Each row is followed by its class.
[ -13 -279  169   37  268  -21  -71   12    9  113  -24   73  107  130
   66  -15  -88 -139 -153 -303    7  -87  123 -186   84   90  172  -82
   60   13  -46  -85    3  310  -75  205  -54 -162 -142    0 -270]
zut
[ -82 -228  402  -14  144    3 -164  -10  134  172   55  -78  176   80
   42 -189 -218 -146 -264 -297  -85  -82  114 -191  146  -86  259   -7
  -56   53   71  117  142  197  330  278   58  -70 -105   69  -37]
zut
[  16  199  245   79  347   36   45  139  268  -34 -107  -25 -336 -261
  275  -87  111   95  -87  -26   66  108   14 -236  158   35  -69  -70
  -63  125  -49  131  406  -80    0  248 -247   41  -83  268  -87]
mubin
[-158 -305  292   70   82 -122 -173 -190  -26  106  -95 -118  176  -18
   78   54   -8 -208 -303 -330  -37 -180    3  354  195 -200  178  -67
 -195    5  -66  252  180   46   14   90 -102 -188 -198 -230  165]
Pata
[-521 -246 -150   41  -37 -141 -223    8  190  131    4  -59  161 -164
  -14   19 -390   62  263   47 -209  -37   20  234  -48   26 -100 -255
 -337 -201  -61  210  162  230 -230 -164  126  -51   47  102  188]
Ruzu
[-260   56 -118   18 -136  -87 -129   -5  160  172  249 -207  -15   28
  148  -61  -65  225  106  171   78  -15   41  -25 -154  272 -129 -112
  184  -27  -16  141 -232    3 -213 -296   45   34  276   33   61]
rud
[ -75 -197  312 -104  273 -106    2  -57   37   52   -2  -86   66   91
  -93  -51  -98 -119 -314 -250  133   83   -5  118  385  -93  180 -116
  -48 -131   62  179  260   39   44   72   -8 -151 -177  103  -46]
per
[ -70 -306   95  -82   75 -130 -187 -208   54  363  314   99 -141  -33
  137    0  117 -122 -269 -347   53   93  145   93  169   45   85  -53
  -57 -180 -159  350 -132  273 -344  215  -80  -32   15 -102 -228]
mubin
[ -69 -114   15  200 -233 -171   93  -69   73 -329  107  -52  187 -260
  194  339 -147  210  178  197 -153    8  -12  118   87  117 -295  -79
 -445 -134 -100 -113  899 -334  119 -182  -21  -92  -46 -291  322]
mubin
[-222    1  128  179 -284 -229   35 -174  255  148  138 -221   76  102
  -93  -77 -265 -123  -32    4  -12   -4  321   29   49    7 -108  -11
   78 -108   23   30  -91  -52 -356 -367   64  -37   -1 -139  147]
votu
[-175  -68   74   -5  -77  -80 -194 -189  261   86  -43 -200   90    5
   64  -68 -233 -100   10   76  -73 -222  131  291   82   -5   43 -102
  -75  -77  129  255  272   10 -194 -250   20 -155  -23   79  439]
mubin
[  -4 -261  103  228   82   18  -80 -189  -41  137  -79   -8  154   61
  113  112   67 -118 -111 -240 -172 -291  145  -98   49   19  133 -277
  -84  -39 -115  365  140  183  -13   41 -298 -299 -143 -282 -258]
zut
[-310 -515  110  169 -199  -26  -79  -17  434  344  113 -276  -13  -21
  -32 -420 -405 -251 -162  174  -38  -60  -16  332    3 -277 -147 -197
  -85  160 -372  268  -26  -19 -287 -272  371  -78  258  272  718]
per
[   8  -87  185   23  181  -86  -51   24   34  115   62   92  -64  -57
  142  165 -132 -117 -215 -332  102   38 -151   80  149   81  194   55
 -129 -173  -69  -29  286  109 -157  301 -121 -164 -174  113  122]
Ruzu
[ 447 -331  -13  148  114  -14 -120   57  -74   92  -32  102   67  -55
  160  130  142 -286 -291 -126 -108  -20  202 -272  371  171    1  103
   89 -162 -118   33   66  322  116  255 -305  -98 -155  -61   91]
nidan
[ 218 -342 -281 -110  328  -53   -8  177 -191  154  -99  346   59   15
   64   18 -167  -72 -332 -402  294  168   39   -3   89  323  279    4
  347 -130 -146 -114  -26  412 -372  404   22  -17 -206   47 -369]
per
[-139  -29  109   13  122   10 -107   40   66  106   99  -43    0   18
   26  -74 -312 -112  230   21   35 -243 -152  -42 -117  166   12 -174
  209   55  169  -24  471  -73 -384  -70  -41  -95  215  175  406]
rud
[  -5    4  245   25   45 -168   48   27   79   26  116 -127  -43   -8
  -75  -68  115 -124 -249 -163   92  134   10    0  270 -111   43  -61
  -46  -87   33  112  -84  -82    4   24  -42   22  -95  -47 -187]
muv
[ 214 -357  192   54    7 -193  -27  -39   17  129 -299  -90  166  108
   33  201 -217 -335 -357 -394  -69  -89  161  161  109  -18  149  -49
  -28  -71   24   -4  210  101   62  149  -78 -126 -273  -79   33]
Ruzu
[ -34 -153   52  270 -153 -536 -387 -284  102  122 -195 -134 -109  -47
 -153   54  175   -1  173  191  -12 -133  200  258  218 -165 -244   55
   26 -276   70  192 -170 -431  192 -519 -294 -276   41  -88  284]
votu
[ 189   42 -213  -68  -83   72 -195  -34  222   67  330  -83  -31   26
  122   51   51   79  236  173 -176  -31   36 -122 -112  165  -58 -147
    0  -75   54   47 -286   60 -218 -118  -43  -78  140   10    0]
muv
[-241 -223  115   72 -142 -193 -161  -97  207  190   99 -225   95    5
  206   -3 -253  168   64   71   15 -143  156  167   75   50  -28  -90
 -105  -90  -71  314   56  -91 -121 -352  -13  -72  188   17  336]
zut
[   0 -315   91  -77   17 -220  -22  -37   41   76   83  -95  -46    3
  -29 -117   19 -169 -194 -163   55   57   99  175  262 -160  114  -64
   98   -1  -55  185 -127   29 -169  -31   64   40 -108  -48   83]
muv
[-262 -190    6  183 -443  -62 -337   32  229  242  223 -187   59   21
  171 -102 -193   63 -148   87  -65  -46  201   88  -79   26  -74   33
  -89   40 -155  243   12  153  237 -229  189  -26   52  -43  368]
per
[-171 -393  177  -80 -168 -121  -58 -190  199   25   70  -85  269   73
  116   23 -365  -35   37   50   18  -47  142  201  268   18    8  -90
 -293  -32   34  112  134 -101  -58 -257   63  -36  197   -2  -21]
zut
[  79  168 -163  -17 -457 -159  242 -327  136 -127  363 -139  -47  -28
   -9  -89 -159  -21  159    1 -213 -156   93  299  376 -311  -95   47
  100 -309  137  288  419 -213 -585 -359   -9   -8 -203  -28  889]
muv
[  24 -169   97  138  229  -83 -398  -63  188  179  191   52 -161   18
  301   34   57   10  -67  -85  132 -111  196  -34   81   57   34  -73
   86   43 -144  121  -86   86 -228  -49 -259 -214   92   45   97]
votu
[-333  216  115  126 -280  -86  -12 -168  316  111  431 -112 -141  -52
  275 -171  -34  129   15   53   66 -155  178  -57   52 -235  -90 -195
  125   80 -142  453 -115   25 -331 -234 -172 -140   59  -68  340]
votu
[-146 -146  -71   88 -167 -123   -9 -125  121   81  172 -183   56   17
   78   79 -114  -38  -26  112  -88  -77   81   91  165  125  -79  -75
  -19 -108  -80  166   49  107 -235 -324   21  -48  -40  -67  263]
Pata
[-136   51  -26   -9 -179  -89  -43 -116  122   78  153  -38   55   18
  159    0  -74  239   -2    7   20  -15   97    0  -68   -3   23  -65
    7 -159   -2  219  119  101   12  -95  -90  -11   82  -16  222]
Ruzu
[-142  277   93  114   23   67  101 -353   77   13  498  220  117  -12
  154 -326  -31   94 -273 -443   65 -109  255  -67   72 -246  233   95
  267 -182  -37   34  375  247 -283  298  -30 -140 -325  -92  266]
per
[  -1 -340  113   88  235 -191 -156   13   40  258   38   84   33   11
  107   32   18 -125 -293 -281  124  -24  139   14  121    6  141  -50
  137   61 -259   15 -175  210 -316   81  -90  -45  -65 -132  -57]
Pata
[ -74  176   50  169  106 -181 -202  -63   80   94  300  -63 -104  -12
  212 -131   54  167 -165 -290   20  -72  119 -199  -69 -150  -83   16
  190  -48  -27  183   22  109  211  162  -72 -114 -105  -34    8]
rud
[  11 -164  176  -60  422  -17 -118   35   73   97  138  -25  -98  -98
  120  -14   79   64   -3 -119   87  105   27   24  232   79   23 -149
  -41  -35    8  168  118 -187 -160   14  -77  -88   69  143 -152]
per
[-172  197   89  449 -409 -352  -20   63  139  111   39 -155    4   85
   88  -45   35  177 -354 -103   -3  -59  -76  -33  122 -321   68  220
 -209 -165 -180  366  121   54  -75 -253 -198   20 -196 -365  584]
Pata
[-149 -194  123   47 -133 -189 -345    8  109  190  -73 -144   70   13
   45   90 -102 -101 -125  200  -45  -92  162  245   84   72   64  -49
 -133  -76  -50  -29   27  -87 -253 -323 -114 -154   89  -35  504]
votu
[-138  -83  106 -154  248  -65    9   -9 -113  130  128    8 -134   16
  -44  -91   31  -67 -214 -277  103   99   33   50  288   20  194   -2
  145  -95   27  226   99  123 -237  131   24  -25 -213   67  -45]
per
[  45  -20  131  245  321 -170 -308  -37  157   88 -180 -198   60   44
  144 -127   78  -50 -425 -254 -154 -231  278 -161  220 -105   90   16
   63   -9  -57  343  -66   79  508  146  -30 -195 -347  -28 -147]
nidan
[  67  223 -183  -94   87  -13   60 -135 -149  -56  540   94  -39  -80
   -4  163   12  138  139   43   68  -48  156  -95   79  127  -69 -102
  363 -122  -18   45  208    3 -226 -125  -29 -117 -129 -102  194]
per
[-363 -327   44   13 -282  -26 -204  -43  500  248 -230 -225  -80 -369
  122 -233 -732 -159  258  167 -253  219  212  512  -78 -193  119  167
 -633  318 -263  263 -127 -390 -520 -225  455  110  177  130   56]
muv
[-273   26 -169 -205   51 -214  -79  -25  100   77  112 -180 -192 -209
  172  -63 -207   44  -30   58    8  -10   31  333  -10    8   45  197
   41    4   20  274  -54  -14 -163  -66  248   33  -80  161  633]
mubin
[-335   48   97  -30  -16  -62 -230 -111  195  168  385 -172  -90  -13
  194   38 -182  173   66  103  -33 -136  -21  119   59   57  -31 -122
 -187   -6 -118  333  236  -82 -270 -251   93  -27  143    2  282]
Pata
[ -32 -386 -184 -223 -264 -136 -149 -189  375   -3   -1 -111   72 -110
  135  200 -513   61  375  267 -233  201  456  271   56  136 -162    0
 -206   70  -11  -69  -67 -109  -61 -360  250   54   72   68   42]
votu
[-191 -200  205  204  -54 -201 -285  -47  132  193  -42  -95   54   83
   57 -107  -33  -41 -305 -121  108 -169  116  104  -88   40   91 -138
   42  -38 -103   80  -31   40  306   -1   66 -129  -73  -67  -75]
votu
[ 115 -212  292 -282 -239   73  183 -249 -136 -188   54 -183   88  181
   19   77  -71 -110  138  -37  -49   21   20  319  559 -354   73  210
 -194  -23  186  226  163 -209 -344 -291 -142  -33   93  -53  552]
nidan
[-102  -44   23  -16 -200 -106 -159  -81  173   62  278 -180  -11   21
  211 -123 -215   34  -31   39  -22 -106   28   46  -60  -36   14  -41
   41    0   41  145   91  -75 -140 -107   68  -82  147   64  372]
muv
[   2 -196  -59  182 -182  -75  -86 -104   56  100   97  -74  153   24
   -9  108 -106 -113  -80   -8 -189 -109  133  104   41  -30  -30  -34
  -66  -88 -116  172  143   65    5 -171   42 -100  -68 -212  354]
nidan
[-324 -196  202   -9  141  -46  -91   71   95   60 -160    0  305   24
  -45  -78 -296  -99 -255 -157   68   22  -53   29   79 -107  171 -263
 -202  100  -50   93  -21  166  -23  152   12   32   40  -22 -358]
nidan
[-142  261  154  -31 -101 -158 -156   -1  105  239  254   90 -232 -187
  278   69  216  142 -317   26  330   37  198    6  255  191   -4 -156
   35 -171 -326  363  -31   63  170   89 -105 -187 -161   -7 -416]
Ruzu
[ 112 -113 -106   49   86 -139   23  -47 -201  261   -6   47 -192  -17
   61   66  164 -123 -232 -183  -63 -105  151  -40   91  105   89  220
  240 -114 -197  141 -118  106 -251  104 -137 -103 -161 -104  304]
zut
[-147  332  310  224   44   22 -474   51    5  159 -330  229 -346  -85
 -159 -151  149  -40  -56 -341    3   62 -113  140 -290 -281  119  557
 -320  129  -23  -92  387 -151  458  473   82 -205 -246 -109  -26]
mubin
[ 371   51 -546 -177 -132  233  -43 -176 -151 -464  -37   87  207  123
   17  471 -260   13  422  157 -292 -314  -32   58  262 -128 -255   12
 -250  107  206  421  184  -71  156 -239 -264  -74  204 -147   58]
muv
[ 248 -330 -354 -128  188  163  -21  -32   88  -19  140    9   16   30
  104    6 -201  144  -76  162   41   94 -106  -80  434  497  -77 -200
  260  -78 -233   85  289  117 -313  -15   97  109   69  249 -160]
Pata
[-105  247  247  -62   70 -100  -75 -110  109  100   50 -179 -230   65
  116 -125  -71  155  -76 -195  140  -65 -101  165   24 -113  144   29
   -7   -4  103  276  265 -250 -123   45  -21  -43 -126   45  153]
zut
[-208 -419  -29  208 -136 -157 -225 -166  408  100   44 -208  258  -55
  -19  -77 -310 -212   80   58 -217 -102  315  216   95  110 -136 -109
 -215  -59  -64   36   76   76 -250 -266  175   94   44 -109  171]
muv
[-285  -49  136  -73   69 -229 -110  -61  128  105  103   23  -53   41
   25  -61   10  -39 -116   73  168  -56   79  293  221  -93   47   68
 -201  -76  -83  141   35 -150 -236 -232  102  -30  124   19  278]
Ruzu
[ -74  -16   -3  -81  282 -159   70   29   40  164  212   50 -161  -50
   90 -140   67   46 -330 -121  193  170  138  -79  138  184  118   38
  161 -135 -131   76   -4   90 -180  154  117   69 -131   58 -105]
per
[-205 -128  -83  -43  -43 -131 -102 -101  325   82  195 -101 -112  -32
  170  -61  -92   25   93  255   43 -115   97  167    9   66  -54 -159
   69   12  -66  189  -17   59 -225 -263   24  -53   85   89  551]
votu
[  23 -528  238   70 -370  -17  -22  -74   58  225   44 -141  249  -39
 -133  175  193 -332   64   43 -618   19  576   88   78  270  -50 -106
 -228 -227   86 -259  352  -69  -22 -328  137   22  -37 -265  222]
muv
[ -80    5  -49   61 -236 -108  -39  -42   88  158  141 -144    3  -41
   86   19 -122  -13   25   41 -136  -45  176   77    4  -27  -90  -23
   58  -84  -53   65    2   46 -360 -245  -72  -30   29  -14  430]
rud
[ -98 -209  292   23  297  -99  -97  -49  122  184  224   46 -192 -170
  166  -87  124 -147 -127 -305   34  222  124   62  163 -175  151  -36
  -74   52 -103  166   30   30 -244  191  -29 -115 -156  -41  -51]
nidan
[  33 -463  495  -71  117 -156  200  -41  -22  -99 -119   83  169  -21
  -22  340 -150 -196  -65 -454    6  287   50  137  486 -381  218  -27
 -356  145   -8   10  157  -83   -4   51 -231 -237 -233 -204 -248]
zut
[ -33   37  284  242  192 -127 -344  -39   20  413  563 -110 -468 -258
  140   61   96   53  521   82   50  -46  234 -202 -655  598  -38  226
  431  124 -124 -429  284 -372 -261  -43  222 -109   36 -172  434]
zut
[ 195 -209 -401  318 -257 -240 -132   77   89  271 -180 -104  111  104
   66  208  214    9  -90   27 -267 -248   -1   30 -250  251  -30 -108
  181 -158 -136  -49 -398  122 -393 -232 -268 -110 -123 -315  456]
zut
[ 111 -255  167  -26  400 -191  -54  -62   36   97  217   79   32  151
  174   -7   16  205 -165 -484  130  -43  148 -230  297   68  167 -194
  184 -149  -57  275  265   94 -220  191 -120  -43 -153 -128 -357]
per
[-130  170 -216  171 -138 -142  -73   -3  119  146  203  -13  -37   52
   67  -46 -130   11 -141   77   59 -181  107  -84 -130  112  -66  -15
  213  -64 -159   99   28  257 -135 -126   34  -10  -36  -59  294]
rud
[ 293   12  130 -363  225  143  -23   54 -109  151   92  120 -273   48
  100 -219   47 -304 -256 -214  229  -91 -222  151  201 -126  269   34
  202  149    2  243 -177 -107   32  378  170 -239  -57  273 -204]
rud
[-325 -670 -127 -112 -128 -463  -87 -224  209   44  210 -227  253  -46
  269   15 -643  -40  -13  -38  -52   30  477  415   11  -22  -47 -206
 -140   13 -119  158  168   17 -363 -353  455  -57  -91 -199  160]
per
[ -70  -72  182  477  -61    4 -156   38 -103  160  295   62   88   83
  104   79   29 -202 -259 -530  107 -123   53 -299 -163    7  -50  -91
  152  157  -86   53 -178  239 -109  145 -197 -140    9 -311 -527]
mubin
[-150   83  -30   82  -75 -125  -76  -77  204   58  170 -158  -22  -20
   61  -26 -116   -3   -5   36  -43 -158   28   44    2   -7 -109  -63
   46  -28    8  200   46   21 -153 -155   29  -86  -20    2  317]
mubin
[-253  -48  -88  139 -334 -108  -45 -197   26   60  151  -66  100   61
   56   81   37   38   -7   96   -5 -231  118  153   98   33 -124  -36
   83  -95 -112  192   50   61 -242 -330 -156 -164   11 -202  460]
per
[ -90   14   62 -331 -251   32  -37 -179  338   84  241 -286 -367 -106
  204  -40 -266  -68  218  223 -114   76   76  399  145  198  -86   40
 -192 -150  191  127  181 -168  -69 -160  304   54  -65  450  377]
votu
[-211 -114   30   99 -214 -191  -82  -77   84  111  -66 -223  189   79
  -42   -7 -264 -142  -78  -44 -166 -164  138  213 -153 -165   28  -65
 -128  -58   16  110   69  133    6 -207  110 -122 -104 -155  353]
rud
[-258  113  -85  265  113   55 -528  -83   74  125  169 -137  208   60
  -56 -409 -286  127 -237 -165 -102 -296   99   11 -120  -91  257   49
  270   85 -152   57   53  256   87   50  366  -37 -318   -9  178]
Pata
[ -14  125   71  -93  185  -31   49   50   56  110   41  -52 -226   25
   52  -94  113   75 -125   29  164   70  -59  -82  138  170   58  -53
  142  -77  -52  167  -71  -47  -50   57   41   13  -25  166 -207]
nidan
[  23 -323 -413  -11  -44 -138   57   46  184  163   74  -83   49  163
   79   22 -344 -120  -85    0 -158  -92  172 -113  -24  366  -51   -6
  187 -188 -109  -87 -181  607 -277  -38  220   43 -189  133  274]
zut
[-113   37 -160   45 -207  -23  -21 -214   37  -10  259 -104   16   37
  104   16  -87   96   48  127  -88 -142  204  -15  136   24 -158   61
  145  -23 -125  208  118  127  -95 -276   38  -71  -31 -108  334]
Pata
[  82 -161  146 -109  330 -179  -21  -71  120   59  131  -86 -168   32
  161   26 -187 -105 -244 -317   72   36  -75   40  185  -17   63   24
 -113 -101   14  129  105   48 -134  246   61  -47 -101  192  -75]
mubin
